Each row has a name. After each piece below comes the name of the row it's from, unless a question asks for something else. Each question is about the rows just above it. Places in a row count from 0.

[  4  -1  -4  -2 -12  -5] -> R
[-11  -1  -2  10  10 -21] -> H
[17 -1 -6 -5 -9 -3] -> C
[  9   9 -51 -19   9   9] -> F
[-30  -1 -11  -1 -11 -33] -> J
Times [-1] occurs in J: => 2
What are the next 2 entries after [-30  -1 -11]? => [ -1 -11]
The one value in J and C: => [-1]
Times [10] occurs in F: => 0
Shared by C and H: => [-1]
Among the named rows, does one hold [-6 -5 -9] next to each other, in this order? => yes

[ -7  -7 -39  26] : Y
[ 0  0  1 -1] : D
[39 -8  0 29] : N
[-7 -7 -7 -3] : Z
[-10  -8  -3  -7] : V
Among the named rows, does one hold [29  0] next to each other, in this order? => no
Does one of the named rows hold [29  0 -8] side by side, in this order? => no
Count of [-8] in Z: => 0
The row with [-10  -8  -3  -7] is => V
[ 0  1 -1] begins in row and place => D, 1
[-7 -7 -3] begins in row and place => Z, 1

[38 -1 38 38 38 -1] = B
[ 34 -33  18  -7 -34  -3] = G
[  8  28 -27  -2  35  37] = A
[ 19 -35  -5   2  35   8] = L
Does one of the named rows hold [ -5 -35  19] side by side, in this order? => no
Does one of the named rows hold [38 38 38] side by side, in this order? => yes
q: [  8  28 -27  -2  35  37] => A
Times [38] occurs in B: => 4

[-25 -16   3  -8  -4  21] = E
[-25 -16  20  25 -17 -22] = S
[-1 -1 26 26 -1 26] = M
[ 5 -2 13 17 17  2] = P
[-16 -10 -14  -6   3  -4] = X
[  7  26  -1  21  -1 -13] = W
[ 7 11  4 -8 -4 23] = K
q: [-25 -16  20  25 -17 -22] => S
How many times does M hold [27]? => 0
How many times does P hold [17]? => 2
Among the named rows, does one hold [ 25 -17] next to each other, in this order? => yes
The next 2 entries after [26 26]: => [-1 26]
Among the named rows, does one hold [-1 21 -1] next to each other, in this order? => yes
Row and place where [-1 26 26] starts: => M, 1

[ 18 -25 -11  10  -6 -48  -5] -> nonof
[-2 -1  1 -2 -2  0  0] -> giz
[-2 -1  1 -2 -2  0  2] -> Mik
[ 0 -1  3  1 -3  0 -1] -> tolak
[ 1 -2  2  2  0  1  0] -> lak
[ 6 -1 -4  2  3 -3 -4] -> Kinu
[-4  7  3 -4  2  2  3] -> Vupa
[-5 16 -7 -4  3  1  6] -> folu
Among the named rows, does one hold [ 1 -2  2] next to each other, in this order? => yes
The one value in tolak and Vupa: => [3]
Among the named rows, does one hold [-3  1  3 -1] next to each other, in this order? => no
Which value is in both Vupa and tolak? => [3]
Is [ 3  1 -3] printed in one of the named rows, side by side and in this order? => yes

[  5 -18 -14   7  22 -12   2] = Q
[ 11 -11  41  10  31   8 -13] = U
[  4 -14 -18  41 -17   9 -13] = T
Does one of the named rows hold [-17   9] side by side, in this order? => yes
[41 10 31  8] begins in row and place => U, 2
Row and place where [41 10] starts: => U, 2
How many times does U hold [-11]? => 1
q: [ 11 -11  41  10  31   8 -13] => U
Where does [-18 -14] start? Give its row and place. => Q, 1

[ -5  17   1  24   5  18  16  -7 -14 -13 -26   8   5  14  13  36  14  -2
   4 -29 -24 -15  -1 -13 -16   7   6  -9 -22  -4   7 -15  51   8  22  14
  33  14   2 -16  17   7  14  -7  11 -30   3 -11  20  19  -1  -2  -6  -6
 -18] -> Dusa
[ 25  10   9 -14  30  17  -4   5 -42   3 -39 -25 -11  23 -30  36  16  20
  -5   9  -6 -24   3  19  -5   3 -35   9 -19  12 -39 -15  33  31  13  29
  15  19 -25  20  14  -5  -7 -35 -21  -7  13  37  16  10  10  25  16   6
 -22] -> Fomef
[ -6  -8  -3  -3 -10 -11  -4   0  16   3  18   5   1 -11   5 -21  -8  -5
   1   6   9  12  -1 -13   6  -3   9   0  11  -3   9   8 -24 -12 -11 -13
 -16 -10   7  -2 -10   0  -2  13   3  11  -5  -7 -10  -9  -1  -7  -4   0
  12] -> Nazop
[  2  -7   0  -9  -3  -8  -5 -23   8 -22  13  -3  -2  -8  -5 -18  -7   0
  -3  10  11   6  -1 -11 -22  -3 -22   2  11   0  -2  -1 -22  -6  -9  -7
 -14  -7  -1   6  -8  -2  -6   4  -4  13  -2   4  -8  -8   0  -1   1   3
   8] -> zemi
Count of [-22] in zemi: => 4
Where do [ -6  -8  -3  -3 -10 -11  -4   0  16   3  18   5   1 -11   5 -21  -8  -5
   1   6   9  12  -1 -13   6  -3   9   0  11  -3   9   8 -24 -12 -11 -13
 -16 -10   7  -2 -10   0  -2  13   3  11  -5  -7 -10  -9  -1  -7  -4   0
  12] appear? => Nazop
Among the named rows, does one hold [-6  3 -4] next to each other, in this order? => no

[ 34  26  15   8 -13  31 -32  27 -23  10 -20 -11  32  12  -8 -12 -17  10
   5   1 -10 -19  -9  12  -6   7  -8   6 -45] -> Kunom
[ 31 -32  27 -23   4 -20 -14  32 -23  10 -20 -11  32  12  -8   4 -33  -3
  -5  -3  26 -28  24  17   9  11  19   4  -6] -> Talo
[ 18   9 -23   8 -13 -23 -32  27 -23  10 -20 -11  32  12  -8  23  -5  19
 -44  11 -23 -25  40  13   5  12  18 -11  -7] -> fivif
The next 2 entries after [ 31 -32  27 -23  10 -20 -11  32]: => [12 -8]
q: [ 18   9 -23   8 -13 -23 -32  27 -23  10 -20 -11  32  12  -8  23  -5  19
 -44  11 -23 -25  40  13   5  12  18 -11  -7] => fivif
How many times does fivif hold [-23]? => 4
What are the next 2 entries after [17  9 11]? => [19  4]
Count of [4] in Talo: => 3
[ 34  26  15   8 -13  31 -32  27 -23  10 -20 -11  32  12  -8 -12 -17  10
   5   1 -10 -19  -9  12  -6   7  -8   6 -45] is in which row? => Kunom

[  2   1 -19   2  -8 -10  16  -1] : zimu
[ 5 -2 21  3 -1 14 16 -1] : fofam
[ 19   3  18 -15   7   8  -8 -24] : bapo
[  7   4  -9 -20   7  29 -20  18] : savab
[  4  -1 -29  14   3  21   9  -1] : podi
[  4  -1 -29  14  -1  30 -10  19] : zus
[ -9  -1 -15  -3  10   6  19   8] : das
[ 18   0  18   0 -17   0  18  -6] : sus
[  5   3   0  17   8 -19 -12 -19] : zav
Among the named rows, does one hold [-10  19] next to each other, in this order? => yes
Times [18] occurs in sus: => 3
Give the next 2 entries after [21  3]. => [-1 14]
Give the next 2 entries after [-29  14   3]. => [21  9]
The one value in zimu and zav: => [-19]
The next 2 entries after [ -1 -29  14   3  21]: => [ 9 -1]
Count of [-20] in savab: => 2

